Below are the code and all the weights of a small trained network. Each question names an input and a class and asks about switching units off, where a switched-off unit gives its printed mean instead of its output.

import numpy as np


def w(rows, s, z=0):
    codes = np.array(rows[::2]) - 128.0
    scale = np.full(codes.shape[1], s)
    scale[-1] = z or s
    return codes * scale


def norm(h):
    return h / np.sqrt((h * h).mean(-1, keepdims=True) + 1e-5)


def f(y):
    return np.maximum(y, 0)


def log_softmax(a):
    a = a - a.max(-1, keepdims=True)
    return a - np.log(np.exp(a).sum(-1, keepdims=True))


def net(x, mask):
    res = np.array(x, float).reshape(1, 5) / 4 @ E
    u = 0
    for l in range(4):
        y = f(norm(res) @ A[l][:, :-1].T + A[l][:, -1])
        res = res + np.where(mask[u : u + 6], y, B[l][:, -1]) @ B[l][:, :-1]
        u += 6
    return log_softmax(norm(res)[-1] @ U[:, :-1].T + U[:, -1])


A, B = {}, {}
E = w([
[137,184,112,105,226],'x0',
[202,146,65,182,105],'x1',
[198,164,207,105,91],'x2',
[120,105,172,209,161],'x3',
[35,254,125,197,73],'x4',
],0.005)
A[0] = w([
[38,110,200,67,146,30],'L0N0',
[104,93,168,214,183,4],'L0N1',
[117,187,127,136,221,224],'L0N2',
[47,75,35,153,157,27],'L0N3',
[69,84,135,163,53,154],'L0N4',
[100,151,39,3,69,15],'L0N5',
],0.011,0.0036)
B[0] = w([
[225,144,72,198,95,208],'L0N0',
[80,143,103,177,241,174],'L0N1',
[106,133,80,98,47,255],'L0N2',
[246,169,223,65,105,214],'L0N3',
[97,170,61,91,103,222],'L0N4',
[99,153,123,209,227,217],'L0N5',
],0.011,0.0053)
A[1] = w([
[144,95,9,67,137,91],'L1N0',
[53,202,187,190,82,61],'L1N1',
[44,225,216,100,58,133],'L1N2',
[72,161,105,161,248,1],'L1N3',
[183,2,123,77,160,79],'L1N4',
[173,48,111,67,199,59],'L1N5',
],0.0076,0.0035)
B[1] = w([
[112,154,121,116,13,221],'L1N0',
[151,100,73,80,151,223],'L1N1',
[158,125,118,41,250,254],'L1N2',
[98,144,114,184,168,183],'L1N3',
[125,129,99,113,181,223],'L1N4',
[99,96,108,121,203,209],'L1N5',
],0.011,0.0041)
A[2] = w([
[146,62,137,209,134,8],'L2N0',
[133,144,207,97,173,223],'L2N1',
[209,174,103,125,108,138],'L2N2',
[137,2,101,124,108,77],'L2N3',
[168,94,151,155,168,82],'L2N4',
[84,118,91,75,64,93],'L2N5',
],0.0087,0.0017)
B[2] = w([
[99,227,77,128,144,139],'L2N0',
[239,209,164,143,150,168],'L2N1',
[130,33,141,188,102,255],'L2N2',
[61,184,72,73,72,161],'L2N3',
[164,154,28,124,113,161],'L2N4',
[69,245,191,223,3,181],'L2N5',
],0.0072,0.0056)
A[3] = w([
[166,73,56,196,75,168],'L3N0',
[118,7,121,116,174,87],'L3N1',
[132,158,137,81,92,207],'L3N2',
[254,176,172,142,129,109],'L3N3',
[97,77,243,63,90,3],'L3N4',
[169,101,184,106,101,75],'L3N5',
],0.0093,0.0041)
B[3] = w([
[222,255,166,162,202,253],'L3N0',
[58,106,32,73,9,156],'L3N1',
[94,118,103,29,68,220],'L3N2',
[198,48,221,92,190,236],'L3N3',
[218,146,141,118,200,128],'L3N4',
[164,70,169,63,140,138],'L3N5',
],0.0095,0.0053)
U = w([
[226,95,161,54,169,165],'0',
[92,120,12,81,139,188],'1',
[89,168,68,248,250,147],'2',
[234,186,89,176,111,142],'3',
[103,202,98,106,40,121],'4',
[119,113,130,182,117,104],'5',
[75,29,219,209,56,2],'6',
[19,56,235,249,75,2],'7',
],0.013,0.0092)

Each question gives the input, the list of numbers given to net, and the class t.
The units are the neurons (one row each of A and B). Each row of codes is followed by its name. A weight is (code - 128) times the scale printed after its matrix; where a second scale follows, it is the last column's (A, B and U).
mask holds one flag per neuron, layer by layer. A switched-off neuron (its flag False) gives its mean, the last column of its row in B, instead of its output. The means were averaged over made-up inputs and are rounded, as every weight is.
A unit's drop is (log p(t) with every unit on - log p(t) with that unit switched off) / (log p(t) with every unit on - log p(t) with every unit switched off).
The circuit of an input: a set's keep is (log p(t) with only the set's units on - log p(t) with every unit switched off) / (log p(t) with every unit on - log p(t) with every unit switched off). Starting from the 12 units with the biggest drops (on a tie, the unit counted first), units are removed one at a time, each time the one whose removal leaves the highest keep (on an exact tie, the one counted first), for as long as the keep stays at least 0.8.
circuit, biggest first: the units of the circuit, biggest drop first
unit that matters most: the unit with the biggest drop
top k neurons: the k neurons with the biggest drops, biggest first
top k neurons in layer l: the k neurons of layer l with the biggest drops, biggest first
input [6,-7,-6,4,4], class 3: circuit, biggest first => (L0N0; L0N3)
input [-4,-1,-2,8,-1], class 2: unit that matters most => L0N1
input [-5,-8,-7,4,-2], class 3: top 2 neurons => (L0N0; L3N0)
input [-5,-7,-1,-8,-5], class 2: top 2 neurons => (L0N5; L0N2)
input [-6,5,-2,5,6], class 1: circuit, biggest first => (L0N0; L0N4)
input [-2,-5,4,3,1], class 3: top 2 neurons => (L0N0; L0N3)
input [-6,4,-3,6,-2], class 2: top 4 neurons => (L0N1; L0N2; L1N3; L0N0)
input [-5,-3,4,6,-7], class 1: circuit, biggest first => (L0N3; L3N1)
input [-3,3,3,-1,-5], class 1: top 3 neurons => (L0N3; L0N2; L0N0)
input [-2,-3,-7,-8,2], class 2: top 2 neurons => (L0N5; L1N3)
input [5,7,8,6,4], class 0: top 2 neurons in layer 0 => (L0N0; L0N5)
input [-5,5,-7,-5,-3], class 0: top 4 neurons => (L0N3; L3N3; L0N2; L0N0)
input [5,7,8,8,7], class 0: circuit, biggest first => (L1N2; L0N5; L3N3)
input [-5,-2,1,5,1], class 2: top 4 neurons => (L0N1; L0N2; L1N3; L0N3)
input [7,-4,6,-5,-4], class 4: circuit, biggest first => (L0N2; L0N3; L1N0; L2N5)
input [5,2,-1,-1,-7], class 1: unit that matters most => L1N5
input [-6,6,2,-7,-1], class 2: top 3 neurons => (L0N5; L0N2; L0N3)
input [-5,-2,3,0,2], class 4: circuit, biggest first => (L0N4; L2N5)
input [-6,-3,3,-2,6], class 1: circuit, biggest first => (L1N2; L0N3)
input [-8,6,-7,-3,2], class 4: circuit, biggest first => (L0N0; L2N5)
input [3,1,0,-8,-3], class 2: circuit, biggest first => (L0N5)
input [-7,3,-5,5,1], class 4: top 3 neurons in layer 0 => (L0N4; L0N5; L0N0)
input [7,3,-1,-4,8], class 1: circuit, biggest first => (L1N2; L3N0)
input [-4,6,-8,-4,3], class 0: circuit, biggest first => (L0N3; L3N3)
input [3,-6,2,7,-6], class 2: top 2 neurons in layer 0 => (L0N1; L0N3)
input [-7,7,-8,1,1], class 0: top 3 neurons in layer 0 => (L0N3; L0N2; L0N0)
input [-3,-5,0,-2,-1], class 3: circuit, biggest first => (L0N0)
input [7,-8,0,-1,2], class 3: top 3 neurons => (L0N0; L3N0; L0N4)
input [-6,-1,-3,-1,1], class 4: top 2 neurons => (L0N4; L2N5)
